Here is a tiny trained network, its code and every weight. The questions are about switching its units off for an input and a class, where a switched-off unit gives its printed mean instead of its output.

import numpy as np


def w(rows, s, z=0):
    codes = np.array(rows[::2]) - 128.0
    scale = np.full(codes.shape[1], s)
    scale[-1] = z or s
    return codes * scale


def norm(h):
    return h / np.sqrt((h * h).mean(-1, keepdims=True) + 1e-5)


def f(y):
    return np.maximum(y, 0)


def log_softmax(a):
    a = a - a.max(-1, keepdims=True)
    return a - np.log(np.exp(a).sum(-1, keepdims=True))


def net(x, mask):
    res = np.array(x, float).reshape(1, 4) / 4 @ E
    u = 0
    for l in range(4):
        y = f(norm(res) @ A[l][:, :-1].T + A[l][:, -1])
        res = res + np.where(mask[u : u + 6], y, B[l][:, -1]) @ B[l][:, :-1]
        u += 6
    return log_softmax(norm(res)[-1] @ U[:, :-1].T + U[:, -1])


A, B = {}, {}
E = w([
[94,41,125,83,153],'x0',
[151,120,170,43,111],'x1',
[116,84,3,113,196],'x2',
[228,103,141,149,120],'x3',
],0.0052)
A[0] = w([
[175,140,58,47,133,3],'0.n0',
[7,87,114,57,126,113],'0.n1',
[85,135,55,148,135,6],'0.n2',
[197,82,183,124,135,41],'0.n3',
[98,171,153,146,122,54],'0.n4',
[75,95,65,134,139,172],'0.n5',
],0.016,0.0027)
B[0] = w([
[211,171,176,68,202,201],'0.n0',
[6,14,141,72,228,254],'0.n1',
[138,171,41,184,80,202],'0.n2',
[135,103,84,136,10,198],'0.n3',
[107,176,152,189,133,174],'0.n4',
[154,78,74,197,141,231],'0.n5',
],0.015,0.0085)
A[1] = w([
[83,130,175,78,110,46],'1.n0',
[195,212,159,7,162,3],'1.n1',
[104,136,178,130,158,91],'1.n2',
[202,120,160,116,159,43],'1.n3',
[46,148,126,84,114,87],'1.n4',
[196,54,168,89,163,112],'1.n5',
],0.017,0.0026)
B[1] = w([
[97,174,85,118,98,180],'1.n0',
[252,158,217,41,185,234],'1.n1',
[161,136,89,175,163,189],'1.n2',
[153,132,126,64,103,196],'1.n3',
[94,156,85,88,111,205],'1.n4',
[133,119,79,78,119,255],'1.n5',
],0.022,0.0051)
A[2] = w([
[88,116,189,96,165,10],'2.n0',
[45,122,236,79,163,17],'2.n1',
[160,104,234,113,164,23],'2.n2',
[90,121,251,124,100,41],'2.n3',
[135,185,219,175,184,1],'2.n4',
[62,230,231,161,166,91],'2.n5',
],0.013,0.0021)
B[2] = w([
[175,114,123,192,162,170],'2.n0',
[212,81,45,208,162,181],'2.n1',
[202,163,164,52,177,194],'2.n2',
[148,121,82,113,157,143],'2.n3',
[79,150,191,232,85,210],'2.n4',
[79,254,209,163,107,252],'2.n5',
],0.015,0.0033)
A[3] = w([
[171,133,126,210,184,75],'3.n0',
[46,5,220,114,229,2],'3.n1',
[82,84,120,67,149,19],'3.n2',
[59,155,151,177,178,124],'3.n3',
[98,100,129,101,191,111],'3.n4',
[168,134,195,160,31,59],'3.n5',
],0.016,0.0025)
B[3] = w([
[164,148,73,183,122,194],'3.n0',
[91,61,251,160,203,254],'3.n1',
[49,126,132,136,93,214],'3.n2',
[148,167,125,60,189,226],'3.n3',
[148,118,179,173,132,219],'3.n4',
[157,48,184,147,81,243],'3.n5',
],0.024,0.0069)
U = w([
[162,44,170,145,22,154],'0',
[151,66,36,56,122,2],'1',
[69,231,90,89,192,47],'2',
[126,217,214,196,107,122],'3',
[45,46,157,135,223,206],'4',
[38,127,84,63,59,81],'5',
[175,139,5,207,154,147],'6',
[209,139,156,32,165,174],'7',
],0.016,0.0059)

Each question gives the input, the list of numbers given to net, and the class t.
The units are the neurons (one row each of A and B). Each row of codes is followed by its name. A weight is (code - 128) times the scale printed after its matrix; where a second scale follows, it is the last column's (A, B and U).
mask holds one flag per neuron, layer by layer. A switched-off neuron (its flag False) gives its mean, the last column of its row in B, instead of its output. The means were averaged over made-up inputs and are rounded, as every weight is.
A unit's drop is (log p(t) with every unit on - log p(t) with that unit switched off) / (log p(t) with every unit on - log p(t) with every unit switched off).
The circuit of an input: a set's keep is (log p(t) with only the set's units on - log p(t) with every unit switched off) / (log p(t) with every unit on - log p(t) with every unit switched off). Starting from the 12 units with the biggest drops (on a tie, the unit counted first), units are removed one at a time, each time the one whose removal leaves the highest keep (on an exact tie, the one counted first), for as long as the keep stays at least 0.8.
units of the circuit, in order: the units of the circuit, biggest drop first
most important unit: the unit with the biggest drop
top k neurons: the k neurons with the biggest drops, biggest first
k most important neurons of layer l: the k neurons of layer l with the biggest drops, biggest first
drop of u: that unit's drop, to one decimal
input [-6,-5,3,7], class 6: top 3 neurons : [0.n1, 0.n0, 1.n1]
input [-4,-3,0,-6], class 6: most important unit : 0.n2
input [6,1,8,6], class 1: units of the circuit, in order : [1.n5, 3.n1]
input [-7,7,-4,-3], class 3: top 3 neurons : [0.n1, 0.n0, 0.n4]
input [5,-4,3,8], class 1: top 2 neurons : [0.n1, 0.n2]
input [8,5,-2,5], class 5: 2 most important neurons of layer 0 : [0.n2, 0.n5]
input [-5,2,-6,2], class 0: top 3 neurons : [0.n1, 0.n3, 3.n5]
input [2,2,-2,5], class 0: top 2 neurons : [0.n1, 0.n3]
input [-7,8,-1,0], class 7: top 3 neurons : [0.n5, 0.n1, 0.n2]
input [-4,0,-1,4], class 0: top 2 neurons : [0.n1, 0.n0]
input [7,8,-3,0], class 5: top 2 neurons : [1.n0, 1.n4]
input [-4,5,-7,7], class 0: top 2 neurons : [0.n3, 0.n1]
input [3,-3,4,6], class 6: top 2 neurons : [0.n1, 0.n5]
input [4,2,-8,-3], class 5: most important unit : 1.n4
input [-5,1,-7,-1], class 3: top 2 neurons : [0.n1, 0.n0]
input [-3,0,6,0], class 6: top 2 neurons : [0.n2, 0.n5]
input [5,-1,1,8], class 0: drop of 0.n1 : 0.7
input [1,-4,-1,0], class 6: drop of 0.n1 : 0.4
input [0,-5,-1,8], class 0: drop of 0.n1 : 0.6
input [7,3,-1,4], class 5: drop of 1.n4 : 0.0
input [-3,0,-6,-5], class 3: top 2 neurons : [0.n1, 0.n4]
input [1,2,6,8], class 7: units of the circuit, in order : [0.n0]
input [-5,4,0,-6], class 2: 2 most important neurons of layer 0 : [0.n5, 0.n4]
input [4,3,-4,1], class 5: 2 most important neurons of layer 0 : [0.n5, 0.n2]
